Where the symbols take the elements:
j529 γ j628
j529 β j851
j529 θ j136
j583 γ j211
j583 β j31
j583 θ j951
j601 γ j515
j601 β j54
j601 θ j619
j877 γ j729
j877 β j583
j877 θ j255
j552 γ j938
j552 β j841
j552 θ j31
j211 γ j120
j211 β j699
j211 θ j921
j76 γ j822
j76 β j74
j76 θ j628
j136 γ j201
j136 β j822
j136 θ j298
j970 γ j276
j970 β j201
j970 θ j990
j264 γ j31
j264 β j624
j264 θ j908
j938 γ j235
j938 β j443
j938 θ j699
j984 γ j708
j984 β j529
j984 θ j145
j778 γ j624
j778 β j865
j778 θ j552
j841 γ j443
j841 β j49
j841 θ j731
j206 γ j841
j206 β j759
j206 θ j624
j397 γ j877
j397 β j744
j397 θ j746
j729 γ j263
j729 β j211
j729 θ j536
j49 γ j58
j49 β j708
j49 θ j665
j263 γ j37
j263 β j120
j263 θ j397
j145 γ j970
j145 β j136
j145 θ j58
j444 γ j552
j444 β j206
j444 θ j264
j851 γ j616
j851 β j255
j851 θ j822
j457 γ j74
j457 β j877
j457 θ j851
j536 γ j397
j536 β j921
j536 θ j54
j389 γ j136
j389 β j76
j389 θ j708
j543 γ j529
j543 β j515
j543 θ j389
j255 γ j536
j255 β j951
j255 θ j372
j898 γ j457
j898 β j397
j898 θ j515
j276 γ j984
j276 β j543
j276 θ j968
j37 γ j794
j37 β j523
j37 θ j877
j708 γ j298
j708 β j628
j708 θ j970
j58 γ j990
j58 β j298
j58 θ j148
j628 γ j465
j628 β j616
j628 θ j201
j908 γ j956
j908 β j938
j908 θ j211
j235 γ j778
j235 β j258
j235 θ j444
j148 γ j759
j148 β j276
j148 θ j865
j31 γ j699
j31 β j731
j31 θ j956
j865 γ j724
j865 β j968
j865 θ j841
j619 γ j76
j619 β j457
j619 θ j529
j74 γ j372
j74 β j729
j74 θ j616
j87 γ j389
j87 β j619
j87 θ j984
j465 γ j619
j465 β j898
j465 θ j543
j921 γ j744
j921 β j878
j921 θ j37
j201 γ j543
j201 β j601
j201 θ j87
j878 γ j264
j878 β j778
j878 θ j523
j665 γ j148
j665 β j970
j665 θ j258
j759 γ j49
j759 β j984
j759 θ j724
j731 γ j806
j731 β j665
j731 θ j235
j724 γ j665
j724 β j145
j724 θ j443
j746 γ j255
j746 β j794
j746 θ j74
j258 γ j865
j258 β j990
j258 θ j206
j523 γ j908
j523 β j552
j523 θ j583
j443 γ j258
j443 β j58
j443 θ j806
j806 γ j206
j806 β j148
j806 θ j778
j956 γ j878
j956 β j235
j956 θ j120
j990 γ j968
j990 β j87
j990 θ j759
j744 γ j583
j744 β j264
j744 θ j794
j968 γ j145
j968 β j389
j968 θ j49
j699 γ j444
j699 β j806
j699 θ j878
j372 γ j54
j372 β j263
j372 θ j898
j616 γ j898
j616 β j536
j616 θ j601
j794 γ j951
j794 β j908
j794 θ j729
j298 γ j87
j298 β j465
j298 θ j276
j951 γ j921
j951 β j956
j951 θ j263
j822 γ j601
j822 β j372
j822 θ j465
j120 γ j523
j120 β j444
j120 θ j744
j54 γ j746
j54 β j37
j54 θ j457
j515 γ j851
j515 β j746
j515 θ j76
j624 γ j731
j624 β j724
j624 θ j938

The rows follow the links: the fewer symbols apart two elements are, the more alike their rows tend to be.

Each row is also shifted at random along 4 hidden directions that mean nothing.

Name the element of each row.
-71 38 107 110 -85 -181 -148 -46 13 -91 92 1 115 -175 32 -65 245 -268 170 76 83 -168 292 179 -135 60 1 -22 137 -86 36 57 -152 -137 59 35 -86 -105 128: j616
-222 -262 85 -253 129 159 -42 170 130 1 -122 52 118 288 -87 -294 288 -368 -28 160 8 13 -11 -292 110 -212 -32 -120 137 -323 40 244 -163 -202 -91 173 -117 -239 175: j76
61 -206 -54 -208 215 285 218 211 92 44 -167 55 24 347 -177 -198 -50 -105 -187 115 -112 261 -219 -386 123 -190 -106 -133 -116 -223 72 131 105 -11 -42 30 32 -79 -50: j58
691 -142 -53 -250 151 164 195 168 -46 3 35 -3 -104 164 -110 -70 154 225 -123 123 -47 201 -372 -249 85 -188 -80 -153 -41 104 89 170 -25 -44 58 107 21 -121 67: j87
-337 -181 -29 -304 26 178 -123 -6 4 179 -193 -13 -78 316 108 69 -80 288 -142 -158 50 -45 -393 -287 320 -159 169 133 125 96 -159 -8 -55 53 -271 148 -35 9 48: j211
-942 -58 54 -34 56 -35 12 95 -12 -146 125 5 30 -91 -131 -156 198 -98 106 221 -25 26 44 11 -107 -90 -144 -174 -51 -39 138 198 -99 -213 180 38 -39 -208 131: j201
808 -70 39 290 -8 -179 172 145 -2 -100 -190 7 384 -18 -154 -4 48 -224 89 140 62 160 -15 -176 -150 -54 -72 -124 -35 -158 158 3 58 -93 94 -32 57 -48 -36: j298
-12 14 -125 -2 34 31 202 48 -133 14 -7 -43 -103 -3 -60 191 -222 527 -87 -22 -45 201 -438 -113 43 -64 -43 -33 -198 315 48 -61 146 91 84 -53 130 85 -107: j258
1046 148 -112 -159 121 150 242 18 -71 -35 371 0 -387 -141 -53 -35 94 241 -106 77 -144 154 -13 199 -82 76 -162 -138 -159 205 93 76 61 103 219 -69 46 24 -40: j276
-349 -34 -60 -82 145 230 160 96 93 20 -37 48 -68 165 -114 -162 -163 -160 -131 55 -151 168 47 -116 34 -21 -113 -68 -169 -201 30 31 153 53 9 -77 45 21 -121: j865
691 146 -126 -518 121 435 -57 -174 65 224 336 26 -694 124 211 -84 -8 197 -285 -227 -165 -108 114 253 236 141 71 138 37 118 -223 -11 0 284 -151 13 -58 151 -38: j523
-379 -34 -136 -431 207 451 118 33 66 139 92 40 -425 276 -17 -139 -161 188 -281 -55 -205 140 -171 -107 226 -54 -56 -10 -148 10 -77 62 109 157 -73 -7 22 53 -91: j731
18 132 36 578 -286 -465 -96 -144 -130 -35 -246 -68 397 -269 96 417 -305 183 206 -174 188 -102 -34 91 -135 139 167 193 17 194 -40 -342 103 67 -29 -123 100 215 -135: j956
-554 -114 4 161 77 12 157 155 75 -63 -225 37 277 119 -189 -105 -151 -258 3 128 -53 202 -15 -245 -53 -87 -109 -105 -150 -259 113 19 140 -73 42 -78 59 -34 -94: j759
21 149 55 226 -167 -358 -66 -75 -194 -171 248 -74 27 -432 30 186 215 257 247 86 114 -113 19 305 -235 73 -34 -55 32 347 103 15 -144 -135 244 -2 -4 -79 135: j822
788 82 -100 289 -74 -169 213 5 -155 -2 -123 -57 113 -102 -40 331 -303 445 -19 -92 31 186 -347 -67 -57 32 20 32 -163 294 47 -212 209 151 70 -115 170 185 -189: j841
-228 147 -60 -10 120 187 150 5 93 -41 207 60 -212 -58 -97 -205 -105 -267 -82 77 -204 110 363 200 -118 142 -183 -90 -220 -188 58 26 155 86 143 -164 32 56 -140: j665
501 256 68 197 -171 -210 -207 -227 5 -31 219 -6 -57 -321 176 56 115 -223 148 -108 65 -289 532 483 -171 282 74 132 141 1 -80 -126 -81 51 18 -71 -65 100 18: j877
267 100 51 364 -144 -395 63 11 -179 -195 107 -60 217 -385 -63 188 134 169 247 131 114 7 -33 165 -279 37 -73 -99 -40 251 173 -10 -48 -142 273 -44 49 -63 59: j543
-1 -127 -27 125 25 50 84 81 84 85 -384 25 272 261 -59 26 -297 -135 -88 -75 -3 140 -128 -322 100 -68 57 68 -53 -217 -34 -129 178 84 -162 -43 65 108 -163: j778
-740 181 8 544 -149 -305 46 -66 -38 -127 -85 -15 283 -295 -68 166 -329 -111 167 -10 7 33 239 184 -254 178 -54 38 -187 -32 74 -226 199 30 144 -236 115 152 -192: j806

From each start, follow one symbol. Which element do you reach?
Answer with the element's name.
start 915 13 5 23 -52 -164 51 24 -153 -64 130 -52 -11 -167 3 134 235 308 82 66 95 6 -214 46 -75 -39 -5 -74 64 291 81 62 -108 -70 129 74 10 -72 117
γ: j76
start 91 -213 2 -67 -72 -40 -110 12 -56 153 -383 -45 198 272 100 235 -127 364 -58 -180 166 -24 -548 -389 276 -186 237 157 166 155 -133 -102 -36 25 -285 158 13 40 34
θ: j951
start 56 380 -111 285 -107 -166 127 -167 -178 -88 350 -52 -261 -468 34 266 -258 413 58 -75 -87 39 124 487 -240 283 -96 32 -261 407 35 -201 184 186 280 -244 138 225 -190
β: j759
start 23 62 -11 306 -15 -182 183 77 -69 -140 -9 -19 187 -186 -147 72 -86 11 96 120 -16 157 -8 23 -209 23 -123 -115 -177 41 155 -36 114 -44 206 -119 96 5 -84
θ: j49
start 729 -144 -89 -499 292 456 234 177 91 77 117 59 -325 323 -118 -296 163 -32 -268 121 -181 230 -156 -228 166 -157 -140 -177 -77 -132 47 243 15 27 2 85 -19 -114 22
β: j529
start -272 -201 118 230 -194 -349 -199 23 -92 -2 -400 -63 509 44 56 256 18 159 179 -59 280 -117 -370 -302 69 -171 213 111 225 104 -27 -78 -137 -155 -161 154 -19 -66 127
γ: j877
start -842 -43 -10 169 48 -18 140 108 31 -85 -120 16 181 20 -165 -58 -175 -138 24 126 -65 168 -2 -127 -87 -43 -125 -100 -188 -143 114 7 134 -61 98 -96 67 -24 -93
θ: j865
start -451 -79 36 297 36 -81 149 148 87 -99 -247 38 382 57 -202 -106 -148 -403 53 150 -29 177 124 -193 -133 -43 -124 -104 -146 -338 135 -14 151 -80 61 -109 65 -27 -119
γ: j58
start 805 -123 0 -81 -106 -191 -61 9 -219 40 -72 -95 58 -9 94 326 176 665 52 -68 218 -46 -646 -191 133 -184 165 45 194 489 -23 8 -176 -64 -54 209 5 -66 176
θ: j616
start -72 89 25 -39 -94 -44 -201 -153 -6 57 92 -12 -123 -87 164 69 32 40 35 -133 50 -211 134 206 35 101 115 135 130 85 -123 -63 -88 52 -91 25 -60 53 48
β: j908
start 213 -33 87 234 -210 -346 -179 -64 -112 -21 -158 -62 302 -132 101 257 73 170 182 -78 230 -163 -155 -24 -27 -24 172 110 202 186 -36 -104 -128 -80 -71 83 -18 -5 99
γ: j397
start -264 -137 27 242 28 -131 172 181 -6 -110 -245 5 379 53 -200 -12 -74 -118 67 164 24 206 -156 -276 -89 -135 -97 -134 -124 -136 162 23 91 -122 89 -36 74 -76 -39
β: j136
start -497 -140 30 -7 15 125 -96 15 178 124 -352 50 208 315 22 -100 -202 -369 -85 -107 -2 -25 96 -246 158 -40 111 120 69 -370 -117 -81 69 47 -277 6 -26 65 -83
γ: j264
start -46 41 -102 -411 66 299 -76 -120 -8 182 161 -4 -477 146 160 31 -88 369 -208 -195 -86 -67 -165 62 249 22 90 128 27 212 -183 -15 -7 185 -152 51 -23 102 -9
β: j938
start -53 -146 52 -147 12 -35 -57 74 -46 -24 4 -19 43 48 -14 -30 261 102 49 98 84 -30 -218 -142 58 -159 15 -75 123 76 41 156 -182 -163 2 160 -59 -178 186
θ: j619
